Below are the code and all the weights of a small trained network. Each question names an input and a class and asks about switching units off, where a switched-off unit gives its printed mean instead of its output.

import numpy as np


def w(rows, s, z=0):
    codes = np.array(rows[::2]) - 128.0
    scale = np.full(codes.shape[1], s)
    scale[-1] = z or s
    return codes * scale


def norm(h):
    return h / np.sqrt((h * h).mean(-1, keepdims=True) + 1e-5)


def f(y):
    return np.maximum(y, 0)


def log_softmax(a):
    a = a - a.max(-1, keepdims=True)
    return a - np.log(np.exp(a).sum(-1, keepdims=True))


def net(x, mask):
    res = np.array(x, float).reshape(1, 8) / 4 @ E
    u = 0
    for l in range(3):
        y = f(norm(res) @ A[l][:, :-1].T + A[l][:, -1])
        res = res + np.where(mask[u : u + 8], y, B[l][:, -1]) @ B[l][:, :-1]
        u += 8
    return log_softmax(norm(res)[-1] @ U[:, :-1].T + U[:, -1])


A, B = {}, {}
E = w([
[128,142,128,132,127,129,123,139,130,134,128],'x0',
[132,125,122,139,113,147,140,105,105,128,131],'x1',
[101,242,62,193,107,39,43,35,162,19,254],'x2',
[214,171,122,36,115,185,200,174,159,78,203],'x3',
[66,184,212,108,200,123,198,58,74,151,151],'x4',
[115,132,129,113,137,131,124,121,166,126,112],'x5',
[176,171,37,27,175,107,93,65,89,204,118],'x6',
[116,188,111,145,116,154,142,134,139,139,100],'x7',
],0.0071)
A[0] = w([
[186,111,94,162,52,143,72,205,206,148,108,76],'0.n1',
[114,183,114,136,237,154,162,89,75,144,122,114],'0.n2',
[83,215,254,114,220,139,159,150,81,94,152,61],'0.n3',
[74,162,185,157,185,173,172,128,72,160,118,110],'0.n4',
[68,117,178,182,156,128,228,146,150,38,157,49],'0.n5',
[175,159,152,87,145,192,147,168,148,107,179,55],'0.n6',
[29,130,187,172,84,124,188,163,124,113,142,2],'0.n7',
[143,158,119,101,111,146,196,164,121,113,163,55],'0.n8',
],0.0077,0.0057)
B[0] = w([
[105,36,131,133,49,96,115,71,121,74,71,239],'0.n1',
[126,93,74,84,70,51,95,104,112,105,92,220],'0.n2',
[150,38,141,107,69,112,91,6,99,33,25,252],'0.n3',
[94,80,209,91,157,174,102,108,132,102,57,254],'0.n4',
[93,112,63,143,29,149,138,136,219,179,180,234],'0.n5',
[239,167,107,181,183,157,163,54,176,127,132,198],'0.n6',
[164,173,174,79,75,2,83,147,131,240,197,197],'0.n7',
[215,32,104,177,166,59,211,140,130,118,169,176],'0.n8',
],0.0077,0.005)
A[1] = w([
[118,52,175,131,134,188,181,254,145,203,70,86],'1.n1',
[110,96,66,174,124,105,115,143,148,164,137,2],'1.n2',
[181,125,54,159,54,191,77,199,95,123,59,57],'1.n3',
[127,94,175,235,127,110,71,105,126,217,84,31],'1.n4',
[29,137,146,193,183,94,95,139,88,192,65,27],'1.n5',
[62,76,220,137,64,227,147,185,150,127,151,54],'1.n6',
[80,139,110,143,119,117,53,120,94,134,141,88],'1.n7',
[150,184,80,31,185,143,52,135,82,242,88,25],'1.n8',
],0.0075,0.0033)
B[1] = w([
[94,156,153,85,185,166,159,185,46,127,168,254],'1.n1',
[194,142,86,139,111,128,123,117,114,100,104,150],'1.n2',
[102,77,182,64,148,96,96,60,95,93,116,197],'1.n3',
[167,141,93,162,191,187,200,74,206,150,110,220],'1.n4',
[255,87,82,185,171,117,185,104,221,103,142,193],'1.n5',
[117,190,62,202,78,68,53,143,129,164,107,203],'1.n6',
[94,107,134,127,156,135,195,183,140,151,159,178],'1.n7',
[178,162,123,129,63,84,109,160,106,216,182,183],'1.n8',
],0.0099,0.0066)
A[2] = w([
[34,184,34,170,98,85,155,81,183,72,131,95],'2.n1',
[187,142,79,26,95,138,55,100,154,133,129,226],'2.n2',
[54,93,87,106,125,115,15,88,128,2,118,10],'2.n3',
[176,192,119,73,126,195,211,191,138,38,147,15],'2.n4',
[66,218,53,149,169,115,118,161,194,56,242,57],'2.n5',
[138,156,133,107,161,204,129,175,50,234,12,82],'2.n6',
[67,118,146,234,5,162,106,233,221,141,168,85],'2.n7',
[204,132,67,182,196,105,183,102,201,83,104,181],'2.n8',
],0.007,0.0014)
B[2] = w([
[106,170,201,95,207,156,145,228,111,54,85,233],'2.n1',
[101,132,137,228,48,62,58,164,156,188,79,215],'2.n2',
[101,86,212,78,99,192,171,100,71,121,96,218],'2.n3',
[112,20,121,164,191,185,221,43,254,172,126,165],'2.n4',
[65,177,167,84,210,237,184,204,76,139,151,188],'2.n5',
[85,216,181,149,125,181,111,141,130,21,217,234],'2.n6',
[192,194,72,90,129,6,84,103,59,242,142,207],'2.n7',
[176,47,34,143,137,213,180,55,205,163,161,255],'2.n8',
],0.0088,0.0072)
U = w([
[212,81,77,205,197,186,211,56,213,150,184,81],'0',
[71,68,193,96,71,110,72,83,80,57,63,253],'1',
[49,217,211,101,237,206,161,254,50,95,236,80],'2',
[172,232,98,190,46,11,49,168,111,245,206,14],'3',
],0.0098,0.0025)

Each question gives the input, the list of numbers given to net, and the class t.
The units are the neurons (one row each of A and B). Each row of codes is followed by its name. A weight is (code - 128) times the scale printed after its matrix; where a second scale follows, it is the last column's (A, B and U).
mask holds one flag per neuron, layer by layer. A switched-off neuron (its flag False) gives its mean, the last column of its row in B, instead of its output. The means were averaged over made-up inputs and are rounded, as every weight is.
A unit's drop is (log p(t) with every unit on - log p(t) with that unit switched off) / (log p(t) with every unit on - log p(t) with every unit switched off).
The circuit of an input: a set's keep is (log p(t) with only the set's units on - log p(t) with every unit switched off) / (log p(t) with every unit on - log p(t) with every unit switched off). Starting from the 12 units with the biggest drops (on a tie, the unit counted first), units are removed one at a time, each time the one whose removal leaves the highest keep (on an exact tie, the one counted first), for as long as the keep stays at least 0.8.
circuit, biggest first: the units of the circuit, biggest drop first
top k neurons: the k neurons with the biggest drops, biggest first
k most important neurons of layer l: the k neurons of layer l with the biggest drops, biggest first
drop when u is switched off: that unit's drop, to one decimal
input [0,8,-7,-1,-3,7,-2,7], class 2: circuit, biggest first	(1.n1)
input [4,3,-8,-7,6,-2,4,0], class 2: top 3 neurons	(2.n6; 1.n1; 0.n4)
input [-2,6,5,3,-2,6,4,-6], class 2: top 3 neurons	(2.n5; 1.n5; 1.n4)
input [2,8,4,5,-8,4,8,8], class 1: top 2 neurons	(0.n1; 1.n3)
input [8,6,-6,-2,6,5,8,-6], class 3: top 3 neurons	(1.n8; 0.n2; 0.n1)
input [-7,6,0,3,-7,7,-7,0], class 1: top 4 neurons	(0.n1; 1.n3; 2.n3; 1.n8)
input [8,-5,7,-6,8,-2,8,-5], class 1: circuit, biggest first	(0.n2; 2.n3)
input [-2,7,2,8,7,-5,-4,4], class 0: top 2 neurons	(0.n6; 0.n8)
input [2,-3,-4,-5,-1,0,-6,-8], class 3: circuit, biggest first	(1.n6; 2.n7)
input [3,5,-6,-6,3,5,-6,-4], class 0: top 2 neurons	(1.n5; 1.n4)
input [-7,-8,6,1,2,6,-7,5], class 3: top 2 neurons	(2.n7; 0.n5)
input [8,-5,-6,-1,-2,7,7,-5], class 3: 4 most important neurons of layer 2	(2.n1; 2.n2; 2.n5; 2.n3)
input [5,2,-4,1,-3,7,-1,7], class 2: top 4 neurons	(1.n1; 0.n3; 0.n2; 2.n6)
input [-7,-5,0,-4,2,-8,5,-2], class 3: top 2 neurons	(1.n8; 0.n2)
input [4,8,7,-8,8,5,-8,3], class 0: circuit, biggest first	(1.n5)
input [-8,-4,7,-1,-7,-8,5,-2], class 1: top 2 neurons	(1.n1; 0.n1)
input [-5,-4,-7,6,-1,7,-7,7], class 2: 4 most important neurons of layer 1	(1.n1; 1.n5; 1.n4; 1.n6)
input [0,-1,-7,-7,4,-7,-6,7], class 0: 2 most important neurons of layer 1	(1.n5; 1.n4)
input [6,3,-3,-4,-5,1,6,-5], class 3: top 2 neurons	(1.n8; 0.n3)
input [-2,-8,-4,-6,6,8,-4,1], class 0: top 2 neurons	(1.n5; 1.n4)
input [2,7,7,-7,0,-4,2,-8], class 0: top 3 neurons	(2.n8; 1.n5; 1.n1)
input [1,-6,-7,1,8,8,-2,-8], class 1: circuit, biggest first	(0.n3)
input [5,0,-6,4,-2,7,1,6], class 2: 2 most important neurons of layer 2	(2.n6; 2.n8)
input [2,-1,-4,-3,-5,-3,6,-5], class 3: 3 most important neurons of layer 2	(2.n2; 2.n3; 2.n1)
input [-6,-4,4,2,5,8,-4,-6], class 1: drop when 0.n3 is switched off	2.7
input [1,3,-1,0,2,-2,2,-2], class 1: drop when 2.n4 is switched off	0.0
input [0,-7,-8,6,1,4,2,7], class 2: drop when 1.n5 is switched off	0.2
input [1,-2,-5,-5,-1,0,-8,3], class 3: drop when 2.n7 is switched off	0.1
